Here is a tiny trained network, its code and every weight. The questions are about switching its units off for an input and a target symbol, where a switched-off unit gives its printed mean instead of its output.

import numpy as np


def w(rows, s, z=0):
    codes = np.array(rows[::2]) - 128.0
    scale = np.full(codes.shape[1], s)
    scale[-1] = z or s
    return codes * scale


def f(y):
    return y / 2 * (1 + np.tanh(0.7978845608 * (y + 0.044715 * y**3)))


def softmax(a):
    e = np.exp(a - a.max(-1, keepdims=True))
    return e / e.sum(-1, keepdims=True)


def log_softmax(a):
    a = a - a.max(-1, keepdims=True)
    return a - np.log(np.exp(a).sum(-1, keepdims=True))


def net(x, mask):
    ids = ['ΓΔΘΛΦΨαβεημτω'.index(c) for c in x.split()]
    T = len(ids)
    res = E[ids] + P[:T]
    r = res
    for j in range(2):
        rows = slice(4 * j, 4 * j + 4)
        q, k, v = (r @ M[0][rows].T for M in (Q, K, V))
        z = softmax(np.where(np.tri(T) > 0, q @ k.T / 4**0.5, -1e9)) @ v
        o = O[0][rows]
        res = res + np.where(mask[j], z, o[:, -1]) @ o[:, :-1]
    y = f(res @ A[0][:, :-1].T + A[0][:, -1])
    res = res + np.where(mask[2:6], y, B[0][:, -1]) @ B[0][:, :-1]
    return log_softmax(res[-1] @ U[:, :-1].T + U[:, -1])


Q, K, V, O, A, B = {}, {}, {}, {}, {}, {}
E = w([
[96,79,170,26,79],'Γ',
[129,189,122,72,195],'Δ',
[186,109,167,115,88],'Θ',
[183,143,61,78,57],'Λ',
[132,7,117,75,136],'Φ',
[78,115,73,88,151],'Ψ',
[141,107,222,76,111],'α',
[81,126,169,147,166],'β',
[145,87,155,140,208],'ε',
[39,85,39,244,75],'η',
[77,88,60,124,89],'μ',
[198,61,78,107,89],'τ',
[183,98,198,164,180],'ω',
],0.018)
P = w([
[79,210,126,251,174],'0',
[81,178,188,237,207],'1',
[103,197,137,204,185],'2',
[40,61,177,226,121],'3',
[69,159,148,215,177],'4',
[158,195,206,124,205],'5',
],0.0028)
Q[0] = w([
[142,147,41,190,4],'head 1',
[76,149,161,153,97],'head 1',
[130,147,174,109,138],'head 1',
[181,132,50,169,48],'head 1',
[66,126,81,142,244],'head 2',
[27,129,63,145,109],'head 2',
[57,150,206,73,105],'head 2',
[133,130,75,43,150],'head 2',
],0.014)
K[0] = w([
[140,198,146,208,41],'head 1',
[48,95,144,161,182],'head 1',
[136,117,154,83,127],'head 1',
[190,248,112,123,13],'head 1',
[69,250,126,135,191],'head 2',
[39,118,85,139,87],'head 2',
[57,178,216,42,26],'head 2',
[147,102,63,25,125],'head 2',
],0.011)
V[0] = w([
[100,45,133,94,142],'head 1',
[210,68,105,130,126],'head 1',
[120,80,114,168,169],'head 1',
[172,34,44,103,102],'head 1',
[90,68,66,19,255],'head 2',
[89,130,142,106,156],'head 2',
[53,67,90,92,186],'head 2',
[66,170,176,25,96],'head 2',
],0.0089)
O[0] = w([
[31,53,160,135,116,252],'head 1',
[166,36,127,127,95,153],'head 1',
[65,52,100,208,182,171],'head 1',
[96,41,69,116,29,216],'head 1',
[84,38,132,159,217,245],'head 2',
[86,121,120,155,133,166],'head 2',
[47,152,92,94,254,223],'head 2',
[41,213,194,134,168,190],'head 2',
],0.0069,0.0035)
A[0] = w([
[158,66,61,91,110,219],'neuron 1',
[146,149,127,73,206,66],'neuron 2',
[95,108,116,41,178,5],'neuron 3',
[135,149,1,50,220,25],'neuron 4',
],0.0089,0.0028)
B[0] = w([
[123,166,116,55,180,254],'neuron 1',
[112,183,72,246,105,185],'neuron 2',
[177,187,84,199,8,229],'neuron 3',
[124,29,210,126,79,203],'neuron 4',
],0.012,0.0076)
U = w([
[219,136,172,112,66,139],'Γ',
[172,178,121,178,136,170],'Δ',
[172,127,111,119,136,7],'Θ',
[75,212,143,80,84,71],'Λ',
[94,178,237,48,183,185],'Φ',
[164,206,99,66,111,161],'Ψ',
[140,74,157,130,73,15],'α',
[97,196,140,98,254,166],'β',
[130,184,21,122,186,62],'ε',
[152,90,130,149,235,32],'η',
[71,83,156,57,148,252],'μ',
[174,123,99,67,190,45],'τ',
[233,106,174,139,176,215],'ω',
],0.0076,0.0037)

Each question gives the input, a string of symbols that net reads in full, and the target symbol t.
The units are the heads (4 rows each of Q, K, V and O) and the neurons (one row each of A and B). Each row of codes is followed by its name. A weight is (code - 128) times the scale printed after its matrix; where a second scale follows, it is the last column's (O, A, B and U).
mask holds one flag per unit, heads first, then neurons. A switched-off unit (its flag False) gives its mean, the last column of its rows in O or B, instead of its output. The means were averaged over made-up inputs and are rounded, as every weight is.
A unit's drop is (log p(t) with every unit on - log p(t) with that unit switched off) / (log p(t) with every unit on - log p(t) with every unit switched off).
most important unit: the unit with the biggest drop
top k neurons: the k neurons with the biggest drops, biggest first
heads that matter: for each layer, one digit per head in row order, 1 if its drop is at least 0.15 and else 0, layers parted by /
drop of u: that unit's drop, to one decimal
input η μ μ, target μ: top 3 neurons	[neuron 4; neuron 3; neuron 2]
input ω Λ Γ, target Λ: heads that matter	01
input β α Φ μ τ Δ, target μ: heads that matter	10
input Θ Δ Λ, target Ψ: heads that matter	11
input Ψ Φ Ψ Δ η Λ, target μ: most important unit	neuron 4
input Δ Θ Φ ω, target μ: top 2 neurons	[neuron 3; neuron 1]
input μ Λ τ, target τ: heads that matter	01
input Λ Φ Δ Λ Λ β, target μ: heads that matter	10
input Γ ε μ, target μ: heads that matter	01
input Γ ε Φ Λ, target μ: top 3 neurons	[neuron 4; neuron 1; neuron 2]
input Δ μ ω α, target Φ: heads that matter	11
input η μ β, target β: heads that matter	10
input Φ Λ Γ Ψ ε, target μ: top 2 neurons	[neuron 2; neuron 1]
input Γ Ψ Δ α, target Φ: most important unit	head 2
input Φ Δ Δ Δ ω, target μ: top 2 neurons	[neuron 3; neuron 2]
input Δ τ τ, target τ: drop of neuron 4	0.1
input Γ Θ Δ, target Δ: drop of head 1	0.2
input Γ Θ Γ ω Γ Ψ, target α: drop of neuron 4	1.0
